Here is a tiny trained network, its code and every weight. The questions are about switching its units off for an input and a class, where a switched-off unit gives its printed mean instead of its output.

import numpy as np


def w(rows, s, z=0):
    codes = np.array(rows[::2]) - 128.0
    scale = np.full(codes.shape[1], s)
    scale[-1] = z or s
    return codes * scale


def f(y):
    return y / 2 * (1 + np.tanh(0.7978845608 * (y + 0.044715 * y**3)))


def log_softmax(a):
    a = a - a.max(-1, keepdims=True)
    return a - np.log(np.exp(a).sum(-1, keepdims=True))


def net(x, mask):
    res = np.array(x, float).reshape(1, 5) / 4 @ E
    y = f(res @ A[0][:, :-1].T + A[0][:, -1])
    res = res + np.where(mask, y, B[0][:, -1]) @ B[0][:, :-1]
    return log_softmax(res[-1] @ U[:, :-1].T + U[:, -1])


A, B = {}, {}
E = w([
[164,255,199,49,218,123,53],'x0',
[193,88,200,114,58,2,42],'x1',
[97,121,61,209,209,38,90],'x2',
[132,109,155,131,145,119,148],'x3',
[133,128,134,144,125,143,106],'x4',
],0.0098)
A[0] = w([
[116,31,98,177,54,130,159,254],'neuron 0',
[65,125,80,225,231,56,81,234],'neuron 1',
[61,130,98,159,89,221,220,197],'neuron 2',
[90,206,103,106,254,213,119,180],'neuron 3',
[186,173,181,109,202,27,42,154],'neuron 4',
[120,146,106,169,157,54,57,123],'neuron 5',
],0.0078,0.0065)
B[0] = w([
[154,100,97,220,11,114,130,227],'neuron 0',
[95,103,40,241,218,90,197,254],'neuron 1',
[201,235,165,194,126,161,254,217],'neuron 2',
[143,113,131,59,251,121,144,230],'neuron 3',
[80,184,218,134,76,98,165,246],'neuron 4',
[130,146,177,187,110,48,192,186],'neuron 5',
],0.0085,0.014)
U = w([
[158,229,160,175,97,133,202,156],'0',
[209,163,147,22,186,207,132,151],'1',
[219,58,130,111,2,131,94,253],'2',
[97,192,206,33,42,160,67,111],'3',
[169,111,48,194,153,176,174,6],'4',
[96,130,91,101,227,131,133,148],'5',
[127,50,98,182,80,68,116,36],'6',
],0.0086,0.0036)

Each question gives the input, the list of numbers given to net, and the class t.
The units are the neurons (one row each of A and B). Each row of codes is followed by its name. A weight is (code - 128) times the scale printed after its matrix; where a second scale follows, it is the last column's (A, B and U).
mask holds one flag per neuron, in row order. A switched-off neuron (its flag False) gives its mean, the last column of its row in B, instead of its output. The means were averaged over made-up inputs and are rounded, as every weight is.
A unit's drop is (log p(t) with every unit on - log p(t) with that unit switched off) / (log p(t) with every unit on - log p(t) with every unit switched off).
The circuit of an input: a set's keep is (log p(t) with only the set's units on - log p(t) with every unit switched off) / (log p(t) with every unit on - log p(t) with every unit switched off). Starting from all 6 units, units are removed one at a time, each time the one whose removal leaves the highest keep (on an exact tie, the one counted first), for as long as the keep stays at least 0.8.
units of the circuit, in order: the units of the circuit, biggest drop first
unit that matters most: the unit with the biggest drop
top k neurons: the k neurons with the biggest drops, biggest first
drop of u: that unit's drop, to one decimal
input [3,-6,1,4,6], class 5: units of the circuit, in order : (neuron 3)
input [7,0,-5,-1,7], class 1: units of the circuit, in order : (neuron 3; neuron 0)
input [-3,1,-7,7,4], class 2: units of the circuit, in order : (neuron 1; neuron 4)
input [1,-6,-1,-2,-7], class 1: units of the circuit, in order : (neuron 3; neuron 1; neuron 0)
input [1,5,-8,-6,-8], class 3: top 2 neurons : (neuron 1; neuron 0)
input [1,-4,5,4,-5], class 5: units of the circuit, in order : (neuron 0; neuron 3)
input [3,2,-6,4,8], class 3: units of the circuit, in order : (neuron 1; neuron 2)
input [-7,1,-1,7,5], class 2: units of the circuit, in order : (neuron 1; neuron 0)
input [-3,1,1,3,-1], class 6: units of the circuit, in order : (neuron 2; neuron 0)
input [5,2,0,-5,7], class 3: top 2 neurons : (neuron 1; neuron 2)
input [8,-4,2,4,-1], class 5: top 2 neurons : (neuron 3; neuron 2)
input [-2,2,7,0,-7], class 6: top 3 neurons : (neuron 2; neuron 3; neuron 5)
input [1,6,-8,-1,6], class 3: top 2 neurons : (neuron 1; neuron 0)
input [-8,5,-5,8,4], class 2: units of the circuit, in order : (neuron 1)
input [3,1,-7,-7,-3], class 3: top 3 neurons : (neuron 1; neuron 3; neuron 2)
input [-2,1,4,0,-6], class 6: top 2 neurons : (neuron 2; neuron 3)
input [-8,4,-8,0,-6], class 2: top 2 neurons : (neuron 0; neuron 1)
input [2,-4,3,7,-8], class 5: top 2 neurons : (neuron 0; neuron 3)
input [7,5,0,2,-1], class 3: top 2 neurons : (neuron 1; neuron 2)
input [-7,-7,-1,1,5], class 0: top 2 neurons : (neuron 2; neuron 1)
input [0,8,-8,-3,-4], class 2: unit that matters most : neuron 3
input [4,-2,-4,-4,1], class 1: drop of neuron 1 : 0.1
input [1,7,-2,0,6], class 3: drop of neuron 4 : 0.1
input [3,-8,1,8,-8], class 5: drop of neuron 3 : 0.5
input [-8,-7,-4,1,4], class 0: drop of neuron 2 : 2.2
